Below are the code and all the weights of a small trained network. Each question names an input and a target symbol and asks about switching units off, where a switched-off unit gives its printed mean instead of its output.

import numpy as np


def w(rows, s, z=0):
    codes = np.array(rows[::2]) - 128.0
    scale = np.full(codes.shape[1], s)
    scale[-1] = z or s
    return codes * scale


def norm(h):
    return h / np.sqrt((h * h).mean(-1, keepdims=True) + 1e-5)


def f(y):
    return np.maximum(y, 0)


def softmax(a):
    e = np.exp(a - a.max(-1, keepdims=True))
    return e / e.sum(-1, keepdims=True)


def log_softmax(a):
    a = a - a.max(-1, keepdims=True)
    return a - np.log(np.exp(a).sum(-1, keepdims=True))


def net(x, mask):
    ids = ['ΘΣΦΨαβγζηλμπτ'.index(c) for c in x.split()]
    T = len(ids)
    res = E[ids] + P[:T]
    q, k, v = (norm(res) @ M[0].T for M in (Q, K, V))
    z = softmax(np.where(np.tri(T) > 0, q @ k.T / 3**0.5, -1e9)) @ v
    res = res + np.where(mask[0], z, O[0][:, -1]) @ O[0][:, :-1]
    y = f(norm(res) @ A[0][:, :-1].T + A[0][:, -1])
    res = res + np.where(mask[1:9], y, B[0][:, -1]) @ B[0][:, :-1]
    return log_softmax(norm(res)[-1] @ U[:, :-1].T + U[:, -1])


Q, K, V, O, A, B = {}, {}, {}, {}, {}, {}
E = w([
[99,95,78,108],'Θ',
[149,132,63,76],'Σ',
[184,101,123,68],'Φ',
[173,102,117,55],'Ψ',
[114,125,12,170],'α',
[87,118,49,103],'β',
[13,158,186,72],'γ',
[106,121,49,83],'ζ',
[140,117,103,57],'η',
[138,91,127,30],'λ',
[225,88,166,85],'μ',
[56,42,41,119],'π',
[101,164,4,121],'τ',
],0.015)
P = w([
[169,178,242,172],'0',
[137,1,90,136],'1',
[134,29,90,133],'2',
[138,24,92,119],'3',
[150,25,109,106],'4',
[134,26,91,107],'5',
[144,44,72,111],'6',
[161,47,79,109],'7',
[147,37,82,99],'8',
[162,29,96,93],'9',
[193,47,86,105],'10',
[161,52,69,100],'11',
[180,68,34,126],'12',
],0.0074)
Q[0] = w([
[112,223,210,193],'h1',
[150,117,39,1],'h1',
[141,213,176,199],'h1',
],0.0096)
K[0] = w([
[157,3,59,95],'h1',
[66,148,183,159],'h1',
[170,125,71,136],'h1',
],0.017)
V[0] = w([
[223,53,146,218],'h1',
[226,177,34,80],'h1',
[184,109,30,255],'h1',
],0.013)
O[0] = w([
[73,78,187,118,56],'h1',
[100,99,120,5,109],'h1',
[47,80,115,119,2],'h1',
],0.019,0.0098)
A[0] = w([
[103,56,128,204,203],'n1',
[151,233,132,149,253],'n2',
[127,138,165,133,19],'n3',
[79,126,144,172,102],'n4',
[88,93,117,37,154],'n5',
[143,140,91,152,240],'n6',
[6,109,193,83,101],'n7',
[209,155,189,114,241],'n8',
],0.016,0.0034)
B[0] = w([
[118,43,92,53,162],'n1',
[102,49,142,160,243],'n2',
[179,133,166,143,128],'n3',
[190,128,97,67,139],'n4',
[136,234,254,236,251],'n5',
[70,105,175,40,194],'n6',
[67,126,90,191,200],'n7',
[78,108,60,188,240],'n8',
],0.011)
U = w([
[149,75,132,249,154],'Θ',
[208,96,68,143,133],'Σ',
[174,140,56,45,32],'Φ',
[135,164,116,149,3],'Ψ',
[72,110,211,189,109],'α',
[201,113,79,42,55],'β',
[142,172,199,18,172],'γ',
[116,13,82,94,154],'ζ',
[43,67,149,141,184],'η',
[192,170,110,9,95],'λ',
[168,187,234,109,108],'μ',
[64,154,162,100,154],'π',
[110,169,228,151,99],'τ',
],0.013,0.0051)

Each question gives the input, a string of symbols that net reads in full, and the target symbol t.
The units are the heads (3 rows each of Q, K, V and O) and the neurons (one row each of A and B). Each row of codes is followed by its name. A weight is (code - 128) times the scale printed after its matrix; where a second scale follows, it is the last column's (O, A, B and U).
mask holds one flag per unit, heads first, then neurons. A switched-off unit (its flag False) gives its mean, the last column of its rows in O or B, instead of its output. The means were averaged over made-up inputs and are rounded, as every weight is.
A unit's drop is (log p(t) with every unit on - log p(t) with that unit switched off) / (log p(t) with every unit on - log p(t) with every unit switched off).
The circuit of an input: a set's keep is (log p(t) with only the set's units on - log p(t) with every unit switched off) / (log p(t) with every unit on - log p(t) with every unit switched off). Starting from all 9 units, units are removed one at a time, each time the one whose removal leaves the highest keep (on an exact tie, the one counted first), for as long as the keep stays at least 0.8.
circuit, biggest first: the units of the circuit, biggest drop first
k most important neurons: the k neurons with the biggest drops, biggest first
drop of u: that unit's drop, to one decimal
input π Θ β, target ζ: most important neuron -> (n1)
input Ψ τ Σ α η β τ, target μ: circuit, biggest first -> (h1, n5, n7)
input μ π Σ Σ ζ Φ Ψ, target α: circuit, biggest first -> (h1, n5)
input λ π Σ π Θ α μ, target Σ: circuit, biggest first -> (n5, n8, h1)
input Ψ Σ π ζ ζ λ Θ Φ γ, target Θ: circuit, biggest first -> (h1, n2)
input π α π λ Σ μ, target ζ: 2 most important neurons -> (n1, n5)
input Σ α α Σ μ μ ζ α τ μ π Ψ μ, target γ: circuit, biggest first -> (h1, n5)
input Φ α Ψ, target τ: circuit, biggest first -> (h1, n5)
input Ψ λ Φ η ζ Σ Σ β ζ Θ τ, target μ: circuit, biggest first -> (h1, n5)
input μ λ Σ η Ψ Σ μ Θ, target α: 2 most important neurons -> (n5, n7)
input Ψ λ Θ ζ λ λ μ τ λ, target μ: circuit, biggest first -> (h1, n5, n6)
input μ Θ Σ λ α η, target α: 2 most important neurons -> (n7, n5)
input η ζ Ψ γ Φ ζ λ γ Θ γ Θ Θ, target Σ: 2 most important neurons -> (n5, n7)
input Ψ Φ Θ Σ Φ Σ ζ Σ, target μ: most important neuron -> (n5)
input α η ζ Φ Σ η β Θ π η Θ, target η: drop of h1 -> 0.7
input Σ π Θ μ, target γ: drop of h1 -> 1.5
input Φ Θ π λ Θ η Θ μ Θ ζ Θ, target τ: drop of h1 -> 2.2
input ζ Θ Θ ζ Θ Σ Ψ α π Σ, target λ: drop of n5 -> 0.0
